Each row has a name. Each question is about the rows just above it. Places in a row count from 1.

[107 137 194 118 124 155 110 117  63 110 122 130 126 148  63  82 183 158
 150  94] : <94>
[109  96  59 131 129  39 131 127  97 110 153  96 131 131 154 118  82 122
 175 160] : <26>
[124 105  99 109 126 159 118 111 148 137 111 174 105  76 119 132 131 119
 112 131] : <49>
[101 106 110 159 137 157 144 142 156 137 139 103 117 144 163 130 181  91
 144 133] : <6>
At which places does <49> hold [105]?
2 13
Every place of [144] in <6>:
7 14 19
Every place of [110] in <94>:
7 10
Places of [131] in row <26>:
4 7 13 14

[127 141 141 127 141 141 141] -> <16>
[182 155 134 160 139  75 115] -> <113>
[150 157 149 113 157 150 150] -> <68>
[182 114 134 182 143  47 114] -> <53>
At which places does <16> hold [141]?
2 3 5 6 7
Places of [150] in row <68>:
1 6 7
Places of [115] in row <113>:
7
Places of [157] in row <68>:
2 5
At which places does <53> hold [114]?
2 7
Every place of [113] in <68>:
4
At which places does <113> hold [139]?
5

[173  46  91 202  89  91] : <127>
[133 133 233 233 133 233] : <33>
[134 164  47 164  80  47] : <125>
At which places does <125> hold [47]?
3 6
Every place of [233] in <33>:
3 4 6
At which places does <33> hold [133]?
1 2 5
At which places does <127> hold [202]?
4
Places of [91] in row <127>:
3 6

[132 157 126 146  71 120 120 150 138 101 154 150 106 113 113 134 129 113
 117] = <78>
[169 131 154 111 106 141 127 160 129 109 103 159  84 158 110 111 135 149
  84] = <96>
[ 75 134  98 108 147  95 129 110 157 123 157  88 159  96 163 142 119 100
 131] = <128>
[137 160 124 137 162 114 143 201 162 154 161 154 162 154 157  89 102 161
 162] = <64>
[149 135 122  95 147 132 160  83 105 191  82 125 162 122  45 140  77 122
 116] = <74>
At which places does <78> hold [150]?
8 12
Every place of [122] in <74>:
3 14 18
Places of [162] in row <64>:
5 9 13 19

[115 159 162 115 112 138  95  94 142  95 159 120 155  95 159 101 126] -> <162>
[136 136 136 112 124 161 126  99 138  98 112 112 169 112 113 118 138] -> <158>
[119 118 136 124 124 161 126  99 138  98 117 112 169 126 156 158 102] -> <166>
[147 113 127 126 127 163 125 103 125 101 147 147 170 122 151 147 113] -> <15>
[119 118 136 124 124 161 126  99 133  99 113 118 129 145 153 101 137] -> <79>
[135 146 143 151  95 119  94  92 152 117 138 225 177  49 121 192 162] -> <35>
[ 90 142 229 124 108 229 153  93 103 153  95  93 120 229 229  44 121] -> <39>
[116 124 158 117 112 142 124  92 146  92 123 119 157 138 162 102 125] -> <136>
Places of [159] in row <162>:
2 11 15
Places of [93] in row <39>:
8 12
Every place of [147] in <15>:
1 11 12 16
At which places does <158> hold [138]?
9 17
Every place of [118] in <79>:
2 12
Every place of [112] in <158>:
4 11 12 14
Every place of [124] in <166>:
4 5

[130  39 130 182] -> <27>
[78 30 38 30] -> <55>
[ 14 157 206 182] -> <63>
Every place of [130] in <27>:
1 3
Places of [30] in row <55>:
2 4
Every place of [38] in <55>:
3
Every place of [182] in <63>:
4

[129 122 129 131 129 128 128 135 132 125 129 125 130 130 132 132 129 127
 124 126 122 130 128 127 129 131 132 131 124 131 126 125 125 127 125 132
 128 131 126 130 127 121 126 124 125 126 130 126 130 130 126 121 131 131
 129 127 130]  <46>
[127 129 125 132 124 124 136 134 125 136 122 121 124 131 128 129 125 122
 122 119 129 128 126 120 123 126 132 131 132 123 129 127 113 120 135 126
 131 128 132 130 127 128 124 132 130 127 127 117 132 124 128 122 123 133
 138 138 129]  <137>
[133 123 146 114 147 148  75  96 139  93 153 155 137 148 120 126 139 157
 154 153 129 116 134 155 152 147 121 112 101 155 114 142 148 174 174 131
 110 174 102 130 127 127 140 103 129 133 138 185 104 148 126 161 134 111
  88  72 123]  <19>
[122 166 129 103 132 117 129 104 118 135 117 138 119 126 120 116 120 139
 140 143 140 120 127 137 118 117 122 126 150 113 143 144 129 122 155 141
 158 122 137 118 132 149 157 151 128 152 123 133 106 121 129 164 121 115
 126 124 123]  <92>
[129 126 129 126 127 127 129 125 131 126 127 125 129 126 128 126 126 131
 126 126 125 128 131 129 126 128 125 129 125 127 128 129 125 129 124 127
 126 126 128 127 129 129 130 126 124 127 130 129 129 131 125 128 130 127
 127 130 129]  <135>
[128 129 126 127 125 128 129 129 129 130 130 128 129 130 125 128 126 129
 127 127 129 129 125 130 124 126 127 128 129 127 129 128 131 126 128 128
 128 129 127 125 127 127 128 127 129 128 128 128 130 125 129 128 127 130
 128 127 128]  <17>
[144  56 175 110 124 166 121 108 146  77 150 146 114  62 117 109 125 116
 153  92 134 145 207 184  77 186 161 101  72 128 149 204  90 181 117  97
  72  98 116 111 119 154 180 159  71  89 145 110 171 206 127  97 151 137
  64 121 174]  <193>
[103 202  71  69 160 186  85 118 150 140 148 135 185  75 184  47 135 119
 121 133 164 122 139  80 139 162 111  28 126 132 145  56 170 151  86 117
 122  83 171 132 170 112 162 122  67 150 118 198  75 192 104 119  96 140
 150 115 173]  <45>
[118 201 101  80 134 110 127  77 111 140 108 144 112 122 140  98 117 147
 152 160 155 140 131 142 108 112 114 122 165 102 158 120 130 120 182 152
 184 113 149 111 137 173 122 172 155 177 122 140  88 114 133 197 114 106
 122 122 118]  <199>
[126 129 135 129 100 130 106 109 155 181 142 153 115 149 131 106 121 123
 130 143 123 121 122 148 125 111 129 147  86 162 130 102 127 145 159 163
 147 138 167 110 136 125 146 136 121 151 145 141 132 143 119 112 159 151
 119 120 115]  <206>
[133 123 146 114 138 148  75  96 139  93 153 155 137 111 120 126 139 157
 154 153 129 116 134 155 152 147 121 112 101 155 114 142 201 174 115 131
 110 123 102 130 127 127 140 103 129 133 131 129 127 127 130 129 127 129
 125 128 126]  <171>
Places of [148] in row <19>:
6 14 33 50
Every place of [120] in <199>:
32 34
At which places does <17> hold [127]?
4 19 20 27 30 39 41 42 44 53 56
Places of [122] in row <199>:
14 28 43 47 55 56
Every place of [128] in <17>:
1 6 12 16 28 32 35 36 37 43 46 47 48 52 55 57

[104 128  87 115 133 196 194 122 125 128 137 104  95 171 135 121 143  24
 130 134 138 115  93 165 172 138 123 100 119  88 140 139 137 137  92 167
 127 176 137 169 145 110 129 152 149 105 145 137 140 117 130 102 136 141
 196  92 158 123]  <37>
[149 109  80 117 142 184 163 113 117 122 160 101 133 131 152 148 150  77
 169 158 146 146 100 178 177 149 160 108 136 125 125 155 115 148  87 133
 137 136 149 188 119 117 145 146 135 120 115 165 171  88 125 127 139 128
 149 113 143 159]  <123>
[156 129 126 129 148 137 127 104 128 166 114  67 118 120  67 132 119 109
 178 159 145 120  67 144 109 183 169 147 136 106 112 146 122 114 129 134
 147 168 102 161 122 162 152 137 119  98 154 125 150  96 163 131  89 110
 142 124 151 132]  <54>
At which places does <123> hold [127]?
52
Every place of [137] in <37>:
11 33 34 39 48
Places of [129] in row <54>:
2 4 35
At which places does <54> hold [147]?
28 37

[128 138 104 142 128 148 120 124 113 133  72 128 190 190  91  99  63 127
 128  72] -> <73>
[ 91  90 131  95 199 127 152 105 174 150 200 105  94 107 185 176 155 180
 125 133] -> <14>
[153 138 104 142 128 148 120 124 113 133  72 143 190 162 137 176  63 127
 128 105] -> <52>
At which places does <73> hold [148]?
6
Every place of [104] in <73>:
3
At which places does <73> hold [128]?
1 5 12 19
Every place of [200] in <14>:
11
Every place of [138] in <73>:
2

[182 125 150 125 143  89 126 125 125 125 104 154 130 125 125 182 124 182
 112 125 151 154 133 182]  <122>
[138  95 101 135 105 126 148  90 127 118 135  97 109 130 138  39 138  90
 138  99 110 118 106  90]  <81>
[110 140 159 155 144 140 124 150 121 142  90 163 134 122 112 196 119 150
 130 181 140 167 140 133]  <88>
Places of [125] in row <122>:
2 4 8 9 10 14 15 20
At which places does <81> hold [126]?
6
Every place of [140] in <88>:
2 6 21 23
At which places does <81> hold [90]?
8 18 24
Places of [138] in row <81>:
1 15 17 19
Places of [104] in row <122>:
11
At which places does <122> hold [154]?
12 22

[184 125 115 177 190 116 175 175  71 175 140 124] : <50>
[184 125 115 177 190 116 174 139  28 168 154 124] : <7>
[ 72 166 146  87  60  53  72 101 153  53 170  38] : <111>
[184  37 145 177 190 116 174 145  37 175 140 124] : <90>
Every place of [175] in <50>:
7 8 10
At which places does <111> hold [72]?
1 7
Every place of [37] in <90>:
2 9

[150 150 150 150 151 150 151  70 149]  <84>
[109 127 114 160  87 124  42  86 125]  <43>
[148  86 124  86 132 124  42  86 131]  <12>
Every place of [86] in <12>:
2 4 8
At which places does <43> hold [87]?
5
Places of [150] in row <84>:
1 2 3 4 6
Every place of [148] in <12>:
1
At which places does <84> hold [149]?
9

[202 118 154 197 162  98 155 135  65 113 121 167 100 101 128 165 160 166
  87  97 148 136 135 130 147 128  84 159 150 156 174 160  92 129 160 135
 108] : <129>
[112 129 128 134 118 123 109 128 143 142 151 138 129 117 129 120 112 132
 110 137 100 157 140 126 150 138 139 110 128 136  97 132 124 112  88 139
 128] : <4>
[157 124 111 137 127 120 128 142  94 110 117 139 141 100 112 128 162 126
 102 114 162 123 145 109  96 156 116 154 150 136 144 156 128 130 129 139
 143] : <215>
[118 162 124  57 135 139 139 128 115 111 118 151 146 123 139 105 128 147
 128 128 107  95 119 139  79  99 157 106 109 161 128 151 138 128 111 159
  96] : <172>
[159 138 121 139 125 128 124 132  86 128 119 139 143 107 112 128 128 127
  86 126 165 116 150  99  98 161 122 154 150 126 143 157  97 142 138 134
 123] : <183>
[115 113 124 128  99 109 148 126 149 143 136 134 144 161 149 154 134 141
 132 134  89 147  92 149 141 112 121 168 129 109 128 131 147 134 128 117
 109] : <75>
[ 99 126 154  83  98 157 185 127 138 128  82  99 118 141  83 140 128 163
  99  82  91 132 145 138 139  89 121 129  99 149 157 127  73 126  96 152
 171] : <149>
[128 130 134 128 118 123 151 128  85 140 135 128 106 138 152 105 126  88
 153 136 142 128 145 129  85 122 124 109 138 100 131 133 147 141 152 106
  85] : <62>
[170 133 128 134 124 123 121 120  87 100 128 145 128 105 113 122 159 117
  79 120 155 112 154 109  90 169 120 154 146 119 152 171 101 142 148 152
 128] : <114>
[137 150 117 109 147 117 160 128  94 130 110 111  81  81  68 123 123 144
 123 122 110 150  81 119 113  81 140 121 123 111 168 123 170 119 117 138
 132] : <100>
[128 115 117 129 109 127 150 118 157 128 128 132 145 161 148 128 135 122
 143 135 104 156 101 141 137  82 142 128 134 108 105 134 134 130 142 108
 128] : <141>
[128  91  84 164 140 174 108 132 123 112 144 152 118 115  53  42 132 161
  94 170 124 116 120 135  82 153 135  33 158 134 132 107 146 133 171  64
  91] : <148>
At which places does <75> hold [99]?
5
Places of [128] in row <62>:
1 4 8 12 22
Places of [171] in row <114>:
32
Places of [139] in row <172>:
6 7 15 24
Every place of [99] in <149>:
1 12 19 29
At which places does <100> hold [81]?
13 14 23 26
Every place of [119] in <100>:
24 34

[137 119 151 116 123 122 118 137 125 127 141 128 126 117 117 125 121 132
 125 123 128 127 132 140 129 130 123 130 129 127 122 132 120 131 120 140
 131] = <165>
[142 109  79 138 136 127 128 133 150  83 194 165  84 132 172 102 123 125
 141 144  92 141 149 134 131 111 160 133  94  64 150 163  73 144 167 152
 163] = <146>
[136 119 138 107 131 127 115 135 133 130 138 116 130 115 115 125 109 139
 138 125 131 123 128 133 139 129 120 121 129 131 122 128 127 129 120 148
 123] = <105>
[147 111 127 110 141 118 127 126 127 115 139 127 123 122 125 116 110 127
 131 127 127 130 126 137 131 123 127 130 127 135 128 135 119 130 124 146
 133] = <38>
[ 72 111 111 210  98 146 176  85 114 134  94 169 102 160 194 154 192 107
 117 174 113 194 144  92 194 110 168 134 111 135 135 116 128 112 194  62
 116] = <201>
[149 112 120 112 129 123 121 141 129 119 139 125 135 122 129 125 118 137
 130 112 119 138 126 140 135 129 121 118 122 116 130 137 122 135 127 147
 140] = <102>
[133 117 155  99 133 127 121 135 124 148 110 104 148 115 101 131 107 135
 126 106 137 121 120 141 137 137 107 120 136 148 117 114 145 121  96 126
 114] = <97>
[148 110  73 137 138 135 134 136 146  82 190 176  79 140 171 113 128 128
 151 147  94 149 141 133 125 121 162 133 104  74 129 161  74 158 171 143
 164] = <194>
[138 113 135 116 135 116 112 145 137 126 139 125 127 122 121 125 106 138
 131 124 123 129 128 135 127 132 122 130 124 127 127 134 127 138 116 143
 123] = <200>
[114 135 122 138 124 127 137 123 130 128 123 139 124 129 139 136 139 129
 124 129 131 128 130 118 120 124 134 133 123 130 126 138 127 123 147 121
 193] = <76>
[137 121 151  98 139 114 117 135 128 122 122 103 147 117  97 132 108 135
 119 108 139 135 139 130 140 140 107 123 145 152 152 116 140 116 100 139
 111] = <112>
[127 137 148 121 127 125 124 122 118 141 104 114 149 128 105 131 125 132
 120 119 141 121 126 128 127 135 106 132 131 158 131 123 150 120 108 128
 107] = <87>
At which places does <201> hold [194]?
15 22 25 35
At which places does <112> hold [122]?
10 11
Places of [152] in row <112>:
30 31
At which places does <105> hold [115]?
7 14 15
At which places does <38> hold [123]?
13 26
Every place of [127] in <38>:
3 7 9 12 18 20 21 27 29

[135 153 194  83  95] = <150>
[111 111 123 123 137] = <21>
[ 75 114 151 183 149] = <154>
[148 126 126 138 138] = <164>
[203 203 137  76  76] = <70>
[ 94 105 133 105  93] = <77>
[136 136 136 136 155] = <23>
[ 95 135  36 109 140] = <10>
Every place of [136] in <23>:
1 2 3 4
Every place of [111] in <21>:
1 2
At which places does <70> hold [137]?
3
At which places does <77> hold [93]?
5
Places of [137] in row <21>:
5
Every place of [138] in <164>:
4 5

[153  93 122 139 122 112 152 122 122 129 133 113 133 136]  <61>
[113 136 129 165 123 127 110 105 119 153 170 146 183 152]  <3>
[126 124 136 135 136 123 115 122 133 134 151 139 120 111]  <72>
[146  58 179 135 181 138 133  65  82 102 154 111 135  28]  <80>
[103 173 110 141 108 113  97 159 170 147 161 160  87 170]  <58>
[125  97 158 147 154 127 116 103 147 108 169 158 119  68]  <115>
[157 170 200 136  44  89 136 128 158 100  72 138 115 196]  <133>
At which places does <61> hold [122]?
3 5 8 9
Places of [158] in row <115>:
3 12

